Below is a small trained network, with its code and all its weights. Each question gives an input and a class and asks what happens when units are switched off, that is, made to give their printed mean instead of their output.

import numpy as np


def w(rows, s, z=0):
    codes = np.array(rows[::2]) - 128.0
    scale = np.full(codes.shape[1], s)
    scale[-1] = z or s
    return codes * scale


def f(y):
    return y / 2 * (1 + np.tanh(0.7978845608 * (y + 0.044715 * y**3)))


def log_softmax(a):
    a = a - a.max(-1, keepdims=True)
    return a - np.log(np.exp(a).sum(-1, keepdims=True))


def net(x, mask):
    res = np.array(x, float).reshape(1, 5) / 4 @ E
    y = f(res @ A[0][:, :-1].T + A[0][:, -1])
    res = res + np.where(mask, y, B[0][:, -1]) @ B[0][:, :-1]
    return log_softmax(res[-1] @ U[:, :-1].T + U[:, -1])


A, B = {}, {}
E = w([
[131,130,129,125,128,129,130,131,124,126,132,135],'x0',
[130,251,129,80,98,148,23,140,155,197,108,157],'x1',
[197,130,141,99,126,182,155,193,193,197,100,1],'x2',
[127,130,130,131,129,120,129,126,130,131,124,125],'x3',
[96,140,233,170,204,232,122,112,100,141,38,139],'x4',
],0.0078)
A[0] = w([
[183,176,93,71,75,115,86,180,184,179,142,89,148],'neuron 1',
[152,50,113,162,138,109,231,147,134,91,161,68,133],'neuron 2',
[146,92,45,98,45,20,160,134,132,72,255,133,211],'neuron 3',
[70,90,164,192,187,137,154,64,70,83,106,161,163],'neuron 4',
[119,166,193,151,185,216,102,134,120,174,56,112,172],'neuron 5',
[162,37,116,161,146,108,231,147,128,88,168,64,114],'neuron 6',
[83,96,160,189,180,134,149,68,81,86,111,160,165],'neuron 7',
[193,181,87,58,72,120,79,186,187,193,135,86,145],'neuron 8',
[128,126,129,126,131,128,124,129,136,121,135,131,137],'neuron 9',
[79,86,168,189,189,149,156,73,79,71,100,173,160],'neuron 10',
[183,105,164,124,153,195,200,188,168,159,69,21,144],'neuron 11',
[80,93,165,181,187,141,152,75,82,78,109,164,160],'neuron 12',
[197,188,92,54,68,121,84,197,201,189,143,90,141],'neuron 13',
[91,236,161,100,108,161,5,110,130,171,89,188,167],'neuron 14',
[60,176,96,139,98,62,49,61,85,83,179,251,101],'neuron 15',
[116,186,205,144,192,236,99,147,134,187,30,106,253],'neuron 16',
],0.0048,0.0053)
B[0] = w([
[92,182,180,186,76,219,187,189,116,111,177,109,196],'neuron 1',
[167,60,65,62,209,89,43,105,130,133,62,146,180],'neuron 2',
[205,75,107,30,221,155,27,151,191,201,38,196,255],'neuron 3',
[87,174,155,171,84,130,179,131,58,44,164,51,199],'neuron 4',
[150,54,61,89,184,70,86,82,119,99,86,126,203],'neuron 5',
[178,57,83,44,217,106,41,113,148,152,53,165,180],'neuron 6',
[82,166,153,167,81,121,177,122,63,46,161,69,190],'neuron 7',
[88,198,201,190,67,232,197,215,117,119,187,105,207],'neuron 8',
[118,132,126,127,124,131,135,124,121,127,126,117,131],'neuron 9',
[90,174,162,171,81,125,178,128,63,61,171,70,199],'neuron 10',
[193,61,86,40,212,138,33,128,173,186,55,183,203],'neuron 11',
[86,166,153,181,81,130,183,133,50,47,167,56,191],'neuron 12',
[85,204,192,188,65,242,199,218,119,113,189,103,210],'neuron 13',
[201,77,105,36,212,157,51,160,198,199,56,191,219],'neuron 14',
[215,20,55,12,254,104,5,118,158,169,31,177,216],'neuron 15',
[110,58,50,128,155,27,111,47,50,32,115,85,252],'neuron 16',
],0.0041,0.0083)
U = w([
[133,102,95,120,141,88,116,78,117,107,119,132,151],'0',
[160,125,132,103,148,155,108,151,168,183,105,152,43],'1',
[52,217,194,255,20,150,227,148,109,101,211,84,250],'2',
],0.0085,0.0015)

Each question gives the input, the list of numbers given to net, and the class t.
The units are the neurons (one row each of A and B). Each row of codes is followed by its name. A weight is (code - 128) times the scale printed after its matrix; where a second scale follows, it is the last column's (A, B and U).
mask holds one flag per neuron, in row order. A switched-off neuron (its flag False) gives its mean, the last column of its row in B, instead of its output. The means were averaged over made-up inputs and are rounded, as every weight is.
A unit's drop is (log p(t) with every unit on - log p(t) with that unit switched off) / (log p(t) with every unit on - log p(t) with every unit switched off).
The circuit of an input: a set's keep is (log p(t) with only the set's units on - log p(t) with every unit switched off) / (log p(t) with every unit on - log p(t) with every unit switched off). Starting from the 12 units with the biggest drops (on a tie, the unit counted first), units are removed one at a time, each time the one whose removal leaves the highest keep (on an exact tie, the one counted first), for as long as the keep stays at least 0.8.
units of the circuit, in order: the units of the circuit, biggest drop first
k most important neurons: the k neurons with the biggest drops, biggest first
drop of u: that unit's drop, to one decimal
input [7,3,-4,5,-5], class 1: most important neuron => (neuron 16)
input [5,-4,7,5,6], class 0: units of the circuit, in order => (neuron 16; neuron 5)
input [4,-7,2,4,-7], class 1: units of the circuit, in order => (neuron 3; neuron 16)
input [3,-4,2,-8,-8], class 1: units of the circuit, in order => (neuron 3; neuron 16)
input [7,2,-1,3,-5], class 1: 2 most important neurons => (neuron 3; neuron 16)
input [5,-6,3,8,-8], class 1: 2 most important neurons => (neuron 3; neuron 16)
input [-2,1,2,-2,-4], class 2: 2 most important neurons => (neuron 15; neuron 14)
input [1,-2,1,1,8], class 0: 2 most important neurons => (neuron 5; neuron 16)
input [-2,-8,3,-1,-7], class 1: 2 most important neurons => (neuron 3; neuron 16)
input [-8,5,-2,4,-8], class 1: drop of neuron 3 => 0.3
input [-4,-6,-7,-6,1], class 2: drop of neuron 10 => 0.2
input [3,-1,-8,6,3], class 2: drop of neuron 12 => 0.1
input [6,4,-3,-4,-4], class 1: drop of neuron 16 => 0.1
input [4,8,-7,-1,7], class 0: units of the circuit, in order => (neuron 16)
